Below is a small trained network, with its code and all its weights. Each question gives an input and a class and asks what happens when units are switched off, that is, made to give their printed mean instead of their output.

import numpy as np


def w(rows, s, z=0):
    codes = np.array(rows[::2]) - 128.0
    scale = np.full(codes.shape[1], s)
    scale[-1] = z or s
    return codes * scale


def norm(h):
    return h / np.sqrt((h * h).mean(-1, keepdims=True) + 1e-5)


def f(y):
    return y / 2 * (1 + np.tanh(0.7978845608 * (y + 0.044715 * y**3)))


def log_softmax(a):
    a = a - a.max(-1, keepdims=True)
    return a - np.log(np.exp(a).sum(-1, keepdims=True))


def net(x, mask):
    res = np.array(x, float).reshape(1, 6) / 4 @ E
    u = 0
    for l in range(2):
        y = f(norm(res) @ A[l][:, :-1].T + A[l][:, -1])
        res = res + np.where(mask[u : u + 16], y, B[l][:, -1]) @ B[l][:, :-1]
        u += 16
    return log_softmax(norm(res)[-1] @ U[:, :-1].T + U[:, -1])


A, B = {}, {}
E = w([
[130,130,127],'x0',
[129,129,129],'x1',
[122,84,254],'x2',
[77,157,147],'x3',
[127,126,125],'x4',
[127,123,131],'x5',
],0.013)
A[0] = w([
[36,167,135,53],'0.n1',
[149,154,139,132],'0.n2',
[232,65,108,62],'0.n3',
[179,50,100,85],'0.n4',
[173,133,73,130],'0.n5',
[186,78,90,105],'0.n6',
[140,206,67,254],'0.n7',
[170,99,101,74],'0.n8',
[75,223,133,80],'0.n9',
[112,76,196,146],'0.n10',
[249,60,109,24],'0.n11',
[66,189,161,101],'0.n12',
[138,97,211,228],'0.n13',
[215,147,144,103],'0.n14',
[36,111,116,82],'0.n15',
[124,164,139,60],'0.n16',
],0.013,0.004)
B[0] = w([
[134,202,152,158],'0.n1',
[120,126,127,130],'0.n2',
[60,254,170,185],'0.n3',
[115,205,148,164],'0.n4',
[162,119,139,188],'0.n5',
[142,180,156,170],'0.n6',
[222,64,179,254],'0.n7',
[133,162,165,143],'0.n8',
[193,179,136,169],'0.n9',
[90,103,85,208],'0.n10',
[140,243,149,189],'0.n11',
[112,176,125,163],'0.n12',
[88,92,37,236],'0.n13',
[78,146,138,148],'0.n14',
[159,222,162,142],'0.n15',
[118,145,132,118],'0.n16',
],0.0094,0.0079)
A[1] = w([
[36,100,2,101],'1.n1',
[194,180,114,152],'1.n2',
[64,110,215,108],'1.n3',
[81,61,207,53],'1.n4',
[132,168,66,59],'1.n5',
[48,158,2,95],'1.n6',
[68,210,171,114],'1.n7',
[65,131,70,140],'1.n8',
[151,147,17,105],'1.n9',
[155,102,188,88],'1.n10',
[133,101,164,98],'1.n11',
[64,107,223,109],'1.n12',
[170,108,93,65],'1.n13',
[189,18,99,230],'1.n14',
[90,15,194,3],'1.n15',
[141,94,157,132],'1.n16',
],0.013,0.0048)
B[1] = w([
[69,158,189,214],'1.n1',
[73,100,156,255],'1.n2',
[175,151,4,162],'1.n3',
[117,58,64,158],'1.n4',
[103,79,126,136],'1.n5',
[106,116,202,186],'1.n6',
[182,183,135,213],'1.n7',
[112,193,205,175],'1.n8',
[77,76,119,170],'1.n9',
[142,125,157,124],'1.n10',
[160,111,149,118],'1.n11',
[191,146,2,163],'1.n12',
[85,124,135,142],'1.n13',
[92,119,227,249],'1.n14',
[147,75,124,174],'1.n15',
[135,104,151,130],'1.n16',
],0.0095,0.0067)
U = w([
[143,133,168,253],'0',
[151,4,88,53],'1',
[142,142,184,164],'2',
[181,217,79,61],'3',
[136,132,191,101],'4',
[137,133,177,102],'5',
],0.015,0.0054)

Each question gives the input, the list of numbers given to net, and the class t.
The units are the neurons (one row each of A and B). Each row of codes is followed by its name. A weight is (code - 128) times the scale printed after its matrix; where a second scale follows, it is the last column's (A, B and U).
mask holds one flag per neuron, layer by layer. A switched-off neuron (its flag False) gives its mean, the last column of its row in B, instead of its output. The means were averaged over made-up inputs and are rounded, as every weight is.
A unit's drop is (log p(t) with every unit on - log p(t) with that unit switched off) / (log p(t) with every unit on - log p(t) with every unit switched off).
The circuit of an input: a set's keep is (log p(t) with only the set's units on - log p(t) with every unit switched off) / (log p(t) with every unit on - log p(t) with every unit switched off). Starting from the 12 units with the biggest drops (on a tie, the unit counted first), units are removed one at a time, each time the one whose removal leaves the highest keep (on an exact tie, the one counted first), for as long as the keep stays at least 0.8.
units of the circuit, in order: the units of the circuit, biggest drop first
most important unit: the unit with the biggest drop
top k neurons: the k neurons with the biggest drops, biggest first
k most important neurons of layer l: the k neurons of layer l with the biggest drops, biggest first
drop when u is switched off: that unit's drop, to one decimal
input [-3,1,5,0,5,-1], class 1: most important unit => 0.n11
input [-4,-4,6,8,3,-5], class 3: units of the circuit, in order => (1.n12 1.n3)
input [-3,6,-4,-6,4,-3], class 2: units of the circuit, in order => (0.n13 1.n2)
input [-8,-1,-4,-5,-6,2], class 5: units of the circuit, in order => (0.n13 1.n2)
input [1,-5,5,-8,-4,-3], class 3: top 2 neurons => (0.n3 1.n14)
input [2,4,6,7,2,-6], class 3: units of the circuit, in order => (1.n12 1.n3)
input [-1,6,-5,-5,-2,6], class 0: top 2 neurons => (0.n13 0.n7)
input [-5,0,5,3,5,0], class 1: top 3 neurons => (0.n11 0.n3 1.n4)
input [-4,-5,-6,-3,-8,3], class 4: 2 most important neurons of layer 0 => (0.n7 0.n13)
input [-6,2,-8,-8,-8,-1], class 1: 4 most important neurons of layer 1 => (1.n9 1.n7 1.n8 1.n2)
input [6,1,2,7,3,4], class 3: 2 most important neurons of layer 1 => (1.n14 1.n7)
input [6,1,6,5,6,4], class 1: 3 most important neurons of layer 0 => (0.n3 0.n11 0.n4)
input [1,-7,-5,-4,-5,-3], class 2: 3 most important neurons of layer 0 => (0.n7 0.n13 0.n10)
input [-3,-7,-8,3,3,-1], class 1: most important neuron of layer 0 => (0.n7)
input [4,1,1,5,-1,-4], class 3: 2 most important neurons of layer 0 => (0.n1 0.n15)
input [6,-1,3,-6,4,1], class 3: 2 most important neurons of layer 0 => (0.n3 0.n11)
input [-6,3,-7,0,7,1], class 1: drop when 0.n7 is switched off => 0.1
input [3,3,-8,5,8,-5], class 1: drop when 1.n3 is switched off => 0.0
input [3,1,4,-8,1,5], class 3: drop when 0.n3 is switched off => 0.2
input [0,7,-5,-1,4,3], class 2: top neuron => (1.n14)
